Below are the code and all the weights of a small trained network. Each question names an input and a target symbol and asks about switching units off, where a switched-off unit gives its printed mean instead of its output.

import numpy as np


def w(rows, s, z=0):
    codes = np.array(rows[::2]) - 128.0
    scale = np.full(codes.shape[1], s)
    scale[-1] = z or s
    return codes * scale


def norm(h):
    return h / np.sqrt((h * h).mean(-1, keepdims=True) + 1e-5)


def f(y):
    return np.maximum(y, 0)


def softmax(a):
    e = np.exp(a - a.max(-1, keepdims=True))
    return e / e.sum(-1, keepdims=True)


def log_softmax(a):
    a = a - a.max(-1, keepdims=True)
    return a - np.log(np.exp(a).sum(-1, keepdims=True))


def net(x, mask):
    ids = ['ΓΘΨαβδζηλμξτφ'.index(c) for c in x.split()]
    T = len(ids)
    res = E[ids] + P[:T]
    r = norm(res)
    for j in range(2):
        rows = slice(2 * j, 2 * j + 2)
        q, k, v = (r @ M[0][rows].T for M in (Q, K, V))
        z = softmax(np.where(np.tri(T) > 0, q @ k.T / 2**0.5, -1e9)) @ v
        o = O[0][rows]
        res = res + np.where(mask[j], z, o[:, -1]) @ o[:, :-1]
    y = f(norm(res) @ A[0][:, :-1].T + A[0][:, -1])
    res = res + np.where(mask[2:6], y, B[0][:, -1]) @ B[0][:, :-1]
    return log_softmax(norm(res)[-1] @ U[:, :-1].T + U[:, -1])


Q, K, V, O, A, B = {}, {}, {}, {}, {}, {}
E = w([
[165,131,208,151,62,151,171],'Γ',
[196,156,190,131,86,133,133],'Θ',
[93,109,111,223,89,118,102],'Ψ',
[148,147,166,96,121,179,145],'α',
[155,156,186,141,139,178,165],'β',
[184,167,121,158,163,136,148],'δ',
[111,97,115,168,99,121,69],'ζ',
[91,161,106,205,154,137,14],'η',
[105,159,155,145,154,130,145],'λ',
[138,195,155,146,152,119,125],'μ',
[98,103,69,145,163,160,63],'ξ',
[185,53,90,141,135,125,32],'τ',
[38,200,135,192,130,143,4],'φ',
],0.017)
P = w([
[103,115,55,106,102,118,159],'0',
[170,112,199,156,226,218,143],'1',
[158,117,234,158,233,202,139],'2',
[184,138,205,150,233,200,134],'3',
[184,123,163,136,176,152,107],'4',
[140,125,174,145,185,139,96],'5',
[141,119,189,137,204,157,106],'6',
[149,119,177,127,255,173,134],'7',
[167,124,167,153,227,156,128],'8',
[169,117,161,143,236,167,120],'9',
],0.0096)
Q[0] = w([
[167,185,147,101,126,126,195],'head 1',
[215,190,222,126,154,203,169],'head 1',
[207,178,253,127,168,214,174],'head 2',
[151,154,129,140,163,149,184],'head 2',
],0.013)
K[0] = w([
[115,134,106,141,179,155,239],'head 1',
[80,184,69,118,67,140,177],'head 1',
[135,172,3,73,85,99,168],'head 2',
[142,165,92,152,56,82,106],'head 2',
],0.011)
V[0] = w([
[139,147,100,8,85,138,102],'head 1',
[85,117,51,119,126,79,132],'head 1',
[218,115,61,140,148,106,79],'head 2',
[125,105,160,157,64,42,120],'head 2',
],0.017)
O[0] = w([
[140,250,195,135,90,160,61,123],'head 1',
[179,208,92,151,186,69,215,79],'head 1',
[75,162,50,29,110,192,109,141],'head 2',
[161,193,216,14,211,41,58,2],'head 2',
],0.013,0.0069)
A[0] = w([
[184,154,183,113,202,58,161,3],'neuron 1',
[200,108,107,173,187,115,158,101],'neuron 2',
[102,7,107,187,102,95,84,87],'neuron 3',
[148,223,182,166,114,180,155,53],'neuron 4',
],0.016,0.0046)
B[0] = w([
[173,93,89,115,7,171,142,217],'neuron 1',
[67,114,149,132,166,83,83,228],'neuron 2',
[138,156,60,70,227,123,70,254],'neuron 3',
[65,152,134,106,115,82,86,230],'neuron 4',
],0.017,0.0096)
U = w([
[224,80,209,90,146,163,99,194],'Γ',
[116,165,179,33,198,85,24,86],'Θ',
[180,115,112,54,133,78,170,189],'Ψ',
[114,164,164,205,125,169,74,182],'α',
[163,38,118,207,177,210,71,54],'β',
[166,106,33,157,74,210,185,103],'δ',
[178,211,81,37,121,127,84,109],'ζ',
[87,115,181,67,223,122,215,213],'η',
[143,71,143,181,178,88,172,191],'λ',
[33,128,139,102,163,2,79,94],'μ',
[101,217,101,120,169,85,168,168],'ξ',
[35,57,113,15,97,176,81,3],'τ',
[59,43,85,80,50,40,106,62],'φ',
],0.0084,0.0044)

Each question gives the input, a string of symbols that net reads in full, and the target symbol t.
The units are the heads (2 rows each of Q, K, V and O) and the neurons (one row each of A and B). Each row of codes is followed by its name. A weight is (code - 128) times the scale printed after its matrix; where a second scale follows, it is the last column's (O, A, B and U).
mask holds one flag per unit, heads first, then neurons. A switched-off unit (its flag False) gives its mean, the last column of its rows in O or B, instead of its output. The means were averaged over made-up inputs and are rounded, as every weight is.
A unit's drop is (log p(t) with every unit on - log p(t) with that unit switched off) / (log p(t) with every unit on - log p(t) with every unit switched off).
The circuit of an input: a set's keep is (log p(t) with only the set's units on - log p(t) with every unit switched off) / (log p(t) with every unit on - log p(t) with every unit switched off). Starting from all 6 units, units are removed one at a time, each time the one whose removal leaves the highest keep (on an exact tie, the one counted first), for as long as the keep stays at least 0.8.
circuit, biggest first: the units of the circuit, biggest drop first
unit that matters most: the unit with the biggest drop
k most important neurons: the k neurons with the biggest drops, biggest first
which heads matter: for each layer, one digit per head in row order, 1 if its drop is at least 0.15 and else 0, layers parted by /
drop when u is switched off: that unit's drop, to one decimal
input φ β Γ φ Θ, target φ: unit that matters most => neuron 1
input Ψ Γ μ, target Ψ: circuit, biggest first => head 2; neuron 1; head 1
input δ Γ α Γ μ, target δ: which heads matter => 01
input Γ α δ α λ τ τ τ μ, target Γ: circuit, biggest first => head 2; neuron 1
input τ Γ Ψ δ α α δ, target τ: circuit, biggest first => head 2; head 1
input ζ α φ β λ, target ζ: circuit, biggest first => head 2; neuron 1; head 1
input α α α α ξ ξ φ α Θ β, target α: circuit, biggest first => head 1; head 2
input Γ β α δ λ α Γ Γ α, target Γ: circuit, biggest first => head 2; neuron 1
input φ α ξ, target μ: circuit, biggest first => neuron 2; head 1
input η η Γ Γ Θ α, target η: circuit, biggest first => head 1; neuron 1
input ξ α α α ξ Γ, target ξ: 2 most important neurons => neuron 1; neuron 4
input ξ ζ ζ, target δ: circuit, biggest first => head 2; neuron 2
input φ β α λ η δ, target φ: 3 most important neurons => neuron 1; neuron 2; neuron 3
input Γ α η, target Θ: unit that matters most => head 1
input φ β τ φ φ Γ Γ α, target φ: circuit, biggest first => neuron 1; head 2; neuron 2; head 1
input β δ β δ α μ, target β: 2 most important neurons => neuron 4; neuron 2
input μ α α Γ α α δ Γ α, target μ: drop when head 1 is switched off => 0.3
input α β α ζ α α Θ ζ η δ, target α: drop when head 1 is switched off => 0.9
input Ψ δ α, target Ψ: drop when neuron 1 is switched off => 0.4
input δ α β, target δ: unit that matters most => head 2
